Each row has a name. After each piece below comes the name of the row it's from, unless a question asks for something else. Each question is about the rows just above it. Places in a row count from 1.

-1.05 +3.87 -0.40 +4.22 +2.70 +6.81 +6.01  deze
-1.05 +3.87 -0.40 +4.22 -3.15 +2.55 +2.56  ribof
-5.61 -8.13 -0.93 -3.88 +6.81 +2.70 -7.63  kada
What is the next entry after +6.81 +2.70? => -7.63
Row and place of -5.61 in the named rows: => kada, 1
Row and place of -7.63 in the named rows: => kada, 7
Row and place of -8.13 in the named rows: => kada, 2

-5.31 -4.94 -3.96 +2.22 +1.11 +6.04 -5.03 -6.72 -4.91 -2.65 -1.60 +1.39 +2.20 -3.42 +0.60 -0.83 +5.75 +1.26 +1.91 -6.76 +1.86 -1.60 +5.12 +2.07 = lepo
+1.46 +2.43 +1.93 +1.69 +1.07 -4.87 +0.56 +6.44 +4.73 +3.69 +0.05 -1.84 -2.24 +4.08 +3.29 +1.59 -3.96 +0.95 +3.04 +7.24 +2.64 +1.98 -0.11 -2.18 = rafil
+4.74 +2.62 +2.30 -3.14 -0.97 +4.96 +6.14 -2.90 -1.82 -1.98 +3.59 +4.01 +3.93 -1.99 -4.55 +0.01 +3.56 +0.57 -5.33 -4.41 -4.49 +0.05 -2.68 +4.05 = sil
+0.56 is at row and place => rafil, 7
-5.31 is at row and place => lepo, 1

-5.50 -5.13 +3.11 -2.72 : Rovub
-5.50 -5.13 +3.85 -4.78 : lenef
+2.24 +2.28 +4.72 -2.95 : laga
The next entry after -5.13 +3.85: => -4.78
which: -5.50 -5.13 +3.85 -4.78 => lenef
Row and place of +3.11 in the named rows: => Rovub, 3
Row and place of -4.78 in the named rows: => lenef, 4
Give the next entry after +2.28 +4.72. => -2.95

-0.76 -0.05 +2.57 -0.51 -0.66 -0.57 -3.00 -0.62 +1.12 -1.76 +0.03 +4.12 -1.43 -0.92 +1.98 +4.68 +0.59 -3.36 +1.61 +0.87 -2.58 -0.09 -4.37 +0.63 +0.54 +2.04 +2.36 -2.93 -1.72 -0.88 +1.53 -0.86 -2.18 -1.02 +1.06 -1.93 +0.22 -1.62 -4.24 +1.61 +1.56 +0.32 = Veme
+0.45 -0.66 +0.79 +1.70 +2.58 +0.64 -3.01 -1.48 +0.22 +2.56 +0.78 -0.25 +0.44 -0.66 +0.79 +1.70 -0.16 +4.66 +0.18 -1.97 +3.91 +1.25 -2.97 -1.35 -1.02 -0.75 -0.09 +3.25 +0.78 +2.22 -2.04 -0.55 +2.31 -0.28 -0.31 -2.69 +3.10 +0.16 +6.36 -6.80 -1.94 -2.25 = diten
-1.48 +0.22 +2.55 +0.78 +2.42 -0.94 +0.15 +0.92 +0.01 +1.23 -0.58 +1.14 +0.02 +0.04 +1.37 +1.48 +0.00 +1.58 +1.60 -0.10 +1.33 +0.75 +3.51 -1.12 -0.31 -0.19 +0.26 -0.31 -0.68 +0.68 +2.36 +0.82 -1.75 +2.37 +0.13 -3.82 +2.12 +1.34 +2.51 -6.97 +1.03 +1.08 = tor
+0.90 +0.61 +1.01 -4.15 +2.58 +0.64 -3.01 -1.48 +0.22 +2.56 +0.78 -0.25 +0.44 -0.66 +0.79 +1.70 -0.16 +4.66 +0.18 -1.97 +3.91 +1.25 -2.97 -1.35 -1.02 -0.75 -0.09 +3.25 +0.78 +2.22 -2.04 -0.55 +2.31 +2.68 -0.31 -2.69 +3.10 +0.16 +6.36 -6.80 -1.94 -2.25 = tipe
which: +0.90 +0.61 +1.01 -4.15 +2.58 +0.64 -3.01 -1.48 +0.22 +2.56 +0.78 -0.25 +0.44 -0.66 +0.79 +1.70 -0.16 +4.66 +0.18 -1.97 +3.91 +1.25 -2.97 -1.35 -1.02 -0.75 -0.09 +3.25 +0.78 +2.22 -2.04 -0.55 +2.31 +2.68 -0.31 -2.69 +3.10 +0.16 +6.36 -6.80 -1.94 -2.25 => tipe
Where do +0.45 -0.66 +0.79 +1.70 +2.58 +0.64 -3.01 -1.48 +0.22 +2.56 +0.78 -0.25 +0.44 -0.66 +0.79 +1.70 -0.16 +4.66 +0.18 -1.97 +3.91 +1.25 -2.97 -1.35 -1.02 -0.75 -0.09 +3.25 +0.78 +2.22 -2.04 -0.55 +2.31 -0.28 -0.31 -2.69 +3.10 +0.16 +6.36 -6.80 -1.94 -2.25 appear? => diten
What is the next entry after -1.76 +0.03? => +4.12

